Below are the code and all the weights of a small trained network. Each question names an input and a target symbol and asks about switching units off, where a switched-off unit gives its printed mean instead of its output.

import numpy as np


def w(rows, s, z=0):
    codes = np.array(rows[::2]) - 128.0
    scale = np.full(codes.shape[1], s)
    scale[-1] = z or s
    return codes * scale


def f(y):
    return np.maximum(y, 0)


def softmax(a):
    e = np.exp(a - a.max(-1, keepdims=True))
    return e / e.sum(-1, keepdims=True)


def log_softmax(a):
    a = a - a.max(-1, keepdims=True)
    return a - np.log(np.exp(a).sum(-1, keepdims=True))


def net(x, mask):
    ids = ['αβγεζηθλμξπστφψω'.index(c) for c in x.split()]
    T = len(ids)
    res = E[ids] + P[:T]
    u = 0
    for l in range(2):
        r = res
        for j in range(2):
            rows = slice(2 * j, 2 * j + 2)
            q, k, v = (r @ M[l][rows].T for M in (Q, K, V))
            z = softmax(np.where(np.tri(T) > 0, q @ k.T / 2**0.5, -1e9)) @ v
            o = O[l][rows]
            res = res + np.where(mask[u + j], z, o[:, -1]) @ o[:, :-1]
        u += 2
        y = f(res @ A[l][:, :-1].T + A[l][:, -1])
        res = res + np.where(mask[u : u + 8], y, B[l][:, -1]) @ B[l][:, :-1]
        u += 8
    return log_softmax(res[-1] @ U[:, :-1].T + U[:, -1])


Q, K, V, O, A, B = {}, {}, {}, {}, {}, {}
E = w([
[127,116,120],'α',
[143,126,175],'β',
[140,99,132],'γ',
[69,111,147],'ε',
[116,133,180],'ζ',
[141,123,131],'η',
[222,92,76],'θ',
[146,41,189],'λ',
[94,104,118],'μ',
[250,109,125],'ξ',
[156,86,99],'π',
[202,157,126],'σ',
[171,80,103],'τ',
[138,157,111],'φ',
[73,201,92],'ψ',
[97,90,144],'ω',
],0.018)
P = w([
[128,125,22],'0',
[68,129,208],'1',
[48,237,246],'2',
[49,17,63],'3',
[96,117,58],'4',
[53,92,15],'5',
[120,159,36],'6',
[149,152,58],'7',
[163,111,3],'8',
[124,177,42],'9',
[177,189,22],'10',
],0.0042)
Q[0] = w([
[195,71,98],'L0H1',
[122,116,254],'L0H1',
[74,107,93],'L0H2',
[84,92,122],'L0H2',
],0.0098)
K[0] = w([
[143,159,192],'L0H1',
[94,2,114],'L0H1',
[34,142,199],'L0H2',
[33,177,156],'L0H2',
],0.0075)
V[0] = w([
[172,59,136],'L0H1',
[139,37,185],'L0H1',
[10,2,164],'L0H2',
[58,95,188],'L0H2',
],0.0068)
O[0] = w([
[226,147,48,247],'L0H1',
[253,140,49,251],'L0H1',
[158,176,159,119],'L0H2',
[68,169,185,81],'L0H2',
],0.0052,0.0034)
A[0] = w([
[108,16,141,254],'L0N1',
[221,137,45,191],'L0N2',
[122,184,165,163],'L0N3',
[66,168,161,119],'L0N4',
[47,37,210,123],'L0N5',
[247,29,76,27],'L0N6',
[182,142,2,177],'L0N7',
[162,249,94,110],'L0N8',
],0.0075,0.0045)
B[0] = w([
[254,129,109,202],'L0N1',
[81,136,183,245],'L0N2',
[131,51,137,135],'L0N3',
[152,130,27,134],'L0N4',
[215,125,96,138],'L0N5',
[100,116,125,240],'L0N6',
[102,179,183,221],'L0N7',
[86,187,181,148],'L0N8',
],0.0081,0.011)
Q[1] = w([
[62,156,71],'L1H1',
[118,96,22],'L1H1',
[165,231,254],'L1H2',
[210,238,56],'L1H2',
],0.0079)
K[1] = w([
[85,49,225],'L1H1',
[253,183,156],'L1H1',
[125,88,18],'L1H2',
[134,189,142],'L1H2',
],0.007)
V[1] = w([
[153,98,27],'L1H1',
[171,8,23],'L1H1',
[169,4,254],'L1H2',
[31,226,29],'L1H2',
],0.0071)
O[1] = w([
[197,92,176,110],'L1H1',
[42,127,211,119],'L1H1',
[134,51,141,222],'L1H2',
[187,248,166,2],'L1H2',
],0.011,0.0087)
A[1] = w([
[113,61,124,108],'L1N1',
[44,72,113,253],'L1N2',
[254,108,84,221],'L1N3',
[92,95,203,136],'L1N4',
[216,85,104,160],'L1N5',
[140,221,56,203],'L1N6',
[221,186,165,129],'L1N7',
[147,59,139,26],'L1N8',
],0.0099,0.004)
B[1] = w([
[220,141,227,236],'L1N1',
[211,26,72,248],'L1N2',
[48,254,4,223],'L1N3',
[135,28,152,182],'L1N4',
[111,209,89,233],'L1N5',
[81,111,87,143],'L1N6',
[41,71,75,139],'L1N7',
[53,176,209,225],'L1N8',
],0.0052,0.013)
U = w([
[166,132,137,61],'α',
[145,105,121,54],'β',
[155,115,127,143],'γ',
[103,118,131,129],'ε',
[152,102,79,99],'ζ',
[142,142,170,137],'η',
[154,116,125,189],'θ',
[75,44,144,125],'λ',
[134,136,125,210],'μ',
[138,79,72,181],'ξ',
[115,103,111,129],'π',
[75,98,9,209],'σ',
[137,101,118,206],'τ',
[143,134,95,11],'φ',
[75,131,102,2],'ψ',
[147,109,145,64],'ω',
],0.013,0.0048)

Each question gives the input, a string of symbols that net reads in full, and the target symbol t.
The units are the heads (2 rows each of Q, K, V and O) and the neurons (one row each of A and B). Each row of codes is followed by its name. A weight is (code - 128) times the scale printed after its matrix; where a second scale follows, it is the last column's (O, A, B and U).
mask holds one flag per unit, layer by layer, with each layer's heads first. A switched-off unit (its flag False) gives its mean, the last column of its rows in O or B, instead of its output. The means were averaged over made-up inputs and are rounded, as every weight is.
A unit's drop is (log p(t) with every unit on - log p(t) with that unit switched off) / (log p(t) with every unit on - log p(t) with every unit switched off).
The circuit of an input: a set's keep is (log p(t) with only the set's units on - log p(t) with every unit switched off) / (log p(t) with every unit on - log p(t) with every unit switched off). Starting from the 12 units with the biggest drops (on a tie, the unit counted first), units are removed one at a time, each time the one whose removal leaves the highest keep (on an exact tie, the one counted first), for as long as the keep stays at least 0.8.
circuit, biggest first: the units of the circuit, biggest drop first
k most important neurons: the k neurons with the biggest drops, biggest first
top k neurons in layer l: the k neurons of layer l with the biggest drops, biggest first
heads that matter: for each layer, one digit per head in row order, 1 if its drop is at least 0.15 and else 0, layers parted by /
input λ ξ π σ ψ β ξ, target σ: circuit, biggest first -> (L1N1 L1N3)
input σ ξ ξ λ η λ τ τ λ λ φ, target λ: 4 most important neurons -> (L0N1 L1N3 L0N8 L1N5)
input α ξ ξ β σ σ λ λ ε λ η, target λ: heads that matter -> 01 / 00
input σ σ τ, target σ: heads that matter -> 00 / 11
input λ ξ ξ σ τ μ τ σ μ σ ζ, target σ: circuit, biggest first -> (L1N1 L1H2 L1N8)
input η ψ σ, target σ: heads that matter -> 00 / 11
input λ θ β ω σ λ λ λ ζ, target λ: circuit, biggest first -> (L1H2 L0N1 L1N3)
input ξ λ α, target λ: circuit, biggest first -> (L1H2 L1N3)
input τ γ σ ψ β ζ, target σ: circuit, biggest first -> (L1N1 L1H1 L0N1)
input λ σ λ λ τ, target λ: 2 most important neurons -> (L0N7 L0N2)
input σ λ λ λ μ, target λ: circuit, biggest first -> (L1H2 L1N3)
input λ σ θ, target σ: heads that matter -> 11 / 10
input σ ζ λ ε λ τ, target λ: top 4 neurons in layer 0 -> (L0N7 L0N5 L0N2 L0N8)
input λ β λ σ λ π, target λ: top 3 neurons in layer 0 -> (L0N7 L0N2 L0N5)
input λ ψ λ ξ, target σ: circuit, biggest first -> (L1H1 L1N3)
input τ ξ λ ζ ξ λ μ, target λ: 2 most important neurons -> (L1N3 L0N1)
input ξ ξ ξ λ η, target λ: heads that matter -> 01 / 01
input λ τ λ λ ε ξ ζ λ λ γ, target λ: circuit, biggest first -> (L1H2 L0N1 L1N3)
input λ σ γ, target σ: circuit, biggest first -> (L1H1 L1N1)
input ξ λ ξ λ λ ζ, target λ: circuit, biggest first -> (L1H2 L1N3)
input θ ψ γ, target σ: heads that matter -> 00 / 01
input β ξ λ σ ζ λ λ τ λ λ ω, target λ: heads that matter -> 00 / 11
input η μ λ θ, target λ: heads that matter -> 10 / 10
input ξ τ λ σ, target λ: heads that matter -> 01 / 01
input λ σ λ λ σ λ ξ, target λ: 2 most important neurons -> (L0N2 L0N7)
input τ ω λ λ λ γ, target λ: heads that matter -> 00 / 11
input λ λ λ θ λ σ, target λ: heads that matter -> 00 / 01
input π ξ λ τ λ π λ λ α, target λ: top 3 neurons in layer 1 -> (L1N3 L1N5 L1N4)
input θ σ φ, target σ: 2 most important neurons -> (L1N1 L0N7)
